Below are the code and all the weights of a small trained network. Each question names an input and a target symbol and asks about switching units off, where a switched-off unit gives its printed mean instead of its output.

import numpy as np


def w(rows, s, z=0):
    codes = np.array(rows[::2]) - 128.0
    scale = np.full(codes.shape[1], s)
    scale[-1] = z or s
    return codes * scale


def norm(h):
    return h / np.sqrt((h * h).mean(-1, keepdims=True) + 1e-5)


def f(y):
    return y / 2 * (1 + np.tanh(0.7978845608 * (y + 0.044715 * y**3)))


def softmax(a):
    e = np.exp(a - a.max(-1, keepdims=True))
    return e / e.sum(-1, keepdims=True)


def log_softmax(a):
    a = a - a.max(-1, keepdims=True)
    return a - np.log(np.exp(a).sum(-1, keepdims=True))


def net(x, mask):
    ids = ['αδζηθξπσ'.index(c) for c in x.split()]
    T = len(ids)
    res = E[ids] + P[:T]
    u = 0
    for l in range(2):
        q, k, v = (norm(res) @ M[l].T for M in (Q, K, V))
        z = softmax(np.where(np.tri(T) > 0, q @ k.T / 2**0.5, -1e9)) @ v
        res = res + np.where(mask[u], z, O[l][:, -1]) @ O[l][:, :-1]
        u += 1
        y = f(norm(res) @ A[l][:, :-1].T + A[l][:, -1])
        res = res + np.where(mask[u : u + 16], y, B[l][:, -1]) @ B[l][:, :-1]
        u += 16
    return log_softmax(norm(res)[-1] @ U[:, :-1].T + U[:, -1])


Q, K, V, O, A, B = {}, {}, {}, {}, {}, {}
E = w([
[140,252,123],'α',
[138,146,165],'δ',
[155,177,129],'ζ',
[206,148,217],'η',
[139,101,172],'θ',
[115,70,47],'ξ',
[100,61,104],'π',
[157,91,80],'σ',
],0.014)
P = w([
[82,38,121],'0',
[188,131,99],'1',
[105,148,3],'2',
[167,136,91],'3',
[161,79,104],'4',
[158,101,100],'5',
],0.0077)
Q[0] = w([
[130,68,38],'L0H0',
[246,255,221],'L0H0',
],0.0074)
K[0] = w([
[47,187,143],'L0H0',
[255,177,138],'L0H0',
],0.0071)
V[0] = w([
[145,145,227],'L0H0',
[254,119,96],'L0H0',
],0.0082)
O[0] = w([
[11,123,102,19],'L0H0',
[157,247,152,254],'L0H0',
],0.011,0.0033)
A[0] = w([
[80,116,210,237],'L0N0',
[139,11,179,65],'L0N1',
[220,39,196,130],'L0N2',
[224,154,96,130],'L0N3',
[123,109,58,104],'L0N4',
[154,122,151,64],'L0N5',
[128,38,65,252],'L0N6',
[128,186,190,170],'L0N7',
[180,131,131,206],'L0N8',
[100,198,93,113],'L0N9',
[150,112,164,112],'L0N10',
[170,120,137,196],'L0N11',
[149,142,179,91],'L0N12',
[143,5,133,112],'L0N13',
[79,85,67,122],'L0N14',
[93,100,107,111],'L0N15',
],0.011,0.0016)
B[0] = w([
[157,82,93,129],'L0N0',
[194,140,46,167],'L0N1',
[72,142,68,203],'L0N2',
[52,188,117,254],'L0N3',
[114,136,217,160],'L0N4',
[116,153,171,131],'L0N5',
[128,181,176,227],'L0N6',
[157,136,33,181],'L0N7',
[88,193,202,187],'L0N8',
[184,45,108,162],'L0N9',
[106,165,131,130],'L0N10',
[94,172,162,168],'L0N11',
[164,142,92,139],'L0N12',
[179,200,78,202],'L0N13',
[130,254,134,151],'L0N14',
[102,190,140,126],'L0N15',
],0.0044,0.0071)
Q[1] = w([
[108,73,178],'L1H0',
[47,49,250],'L1H0',
],0.012)
K[1] = w([
[146,167,212],'L1H0',
[157,254,72],'L1H0',
],0.0083)
V[1] = w([
[12,88,2],'L1H0',
[1,163,245],'L1H0',
],0.005)
O[1] = w([
[3,122,106,203],'L1H0',
[121,204,46,1],'L1H0',
],0.013,0.0056)
A[1] = w([
[133,116,80,57],'L1N0',
[142,76,121,129],'L1N1',
[244,254,42,4],'L1N2',
[72,138,180,234],'L1N3',
[166,195,108,233],'L1N4',
[120,123,112,231],'L1N5',
[148,102,187,159],'L1N6',
[82,68,109,174],'L1N7',
[150,176,75,232],'L1N8',
[147,176,105,161],'L1N9',
[34,77,73,119],'L1N10',
[161,140,131,63],'L1N11',
[193,130,190,104],'L1N12',
[103,159,119,41],'L1N13',
[236,123,202,60],'L1N14',
[155,97,235,47],'L1N15',
],0.011,0.0014)
B[1] = w([
[79,161,141,119],'L1N0',
[175,197,99,136],'L1N1',
[167,248,184,219],'L1N2',
[219,107,194,166],'L1N3',
[180,166,224,176],'L1N4',
[220,66,143,135],'L1N5',
[183,86,54,173],'L1N6',
[100,89,207,151],'L1N7',
[100,55,252,156],'L1N8',
[152,50,215,149],'L1N9',
[190,175,180,185],'L1N10',
[136,225,135,138],'L1N11',
[116,175,66,207],'L1N12',
[130,122,49,132],'L1N13',
[88,142,44,254],'L1N14',
[128,77,70,203],'L1N15',
],0.0045,0.0077)
U = w([
[136,84,207,105],'α',
[15,185,99,243],'δ',
[191,190,120,1],'ζ',
[91,109,207,38],'η',
[173,41,161,212],'θ',
[146,204,161,9],'ξ',
[216,159,137,100],'π',
[234,102,6,235],'σ',
],0.012,0.0019)

Each question gives the input, a string of symbols that net reads in full, and the target symbol t.
The units are the heads (2 rows each of Q, K, V and O) and the neurons (one row each of A and B). Each row of codes is followed by its name. A weight is (code - 128) times the scale printed after its matrix; where a second scale follows, it is the last column's (O, A, B and U).
mask holds one flag per unit, layer by layer, with each layer's heads first. A switched-off unit (its flag False) gives its mean, the last column of its rows in O or B, instead of its output. The means were averaged over made-up inputs and are rounded, as every weight is.
A unit's drop is (log p(t) with every unit on - log p(t) with that unit switched off) / (log p(t) with every unit on - log p(t) with every unit switched off).
The circuit of an input: a set's keep is (log p(t) with only the set's units on - log p(t) with every unit switched off) / (log p(t) with every unit on - log p(t) with every unit switched off). Starting from the 12 units with the biggest drops (on a tie, the unit counted first), units are removed one at a time, each time the one whose removal leaves the highest keep (on an exact tie, the one counted first), for as long as the keep stays at least 0.8.
units of the circuit, in order: the units of the circuit, biggest drop first
k most important neurons: the k neurons with the biggest drops, biggest first
top k neurons in layer l: the k neurons of layer l with the biggest drops, biggest first
drop when u is switched off: that unit's drop, to one decimal
input π α ξ ξ ξ θ, target θ: top neuron in layer 0 : [L0N2]
input δ δ ξ ζ, target δ: units of the circuit, in order : [L0H0 L1H0]
input δ ζ ζ ξ α δ, target δ: units of the circuit, in order : [L1H0 L0H0]
input θ δ σ ζ α δ, target η: 3 most important neurons : [L0N1 L0N13 L0N3]
input δ ξ σ, target δ: units of the circuit, in order : [L1H0 L0H0]
input π η ξ α θ, target θ: 4 most important neurons : [L0N1 L0N3 L0N13 L0N2]
input α ζ ζ, target α: 2 most important neurons : [L0N3 L0N9]
input π θ δ θ π ξ, target θ: 2 most important neurons : [L0N2 L0N1]
input θ δ ξ σ, target η: top 2 neurons in layer 0 : [L0N1 L0N13]
input α σ ξ, target α: top 2 neurons in layer 0 : [L0N3 L0N2]
input θ δ π η ξ, target η: 3 most important neurons : [L0N1 L0N3 L0N13]
input θ σ θ ξ, target η: 3 most important neurons : [L0N1 L0N13 L0N3]
input ξ ξ π, target σ: 2 most important neurons : [L0N13 L0N6]
input θ δ ξ α, target δ: top neuron in layer 1 : [L1N2]
input η δ δ σ, target ξ: 3 most important neurons : [L0N13 L0N2 L0N3]
input π δ σ, target θ: 3 most important neurons : [L0N1 L0N13 L0N3]
input α ζ π, target α: drop when L0H0 is switched off : 0.4
input δ δ ξ, target δ: drop when L1N14 is switched off : 0.0
input δ η ξ π, target δ: drop when L0N0 is switched off : 0.1
input δ π η ξ δ θ, target δ: most important neuron : [L0N7]
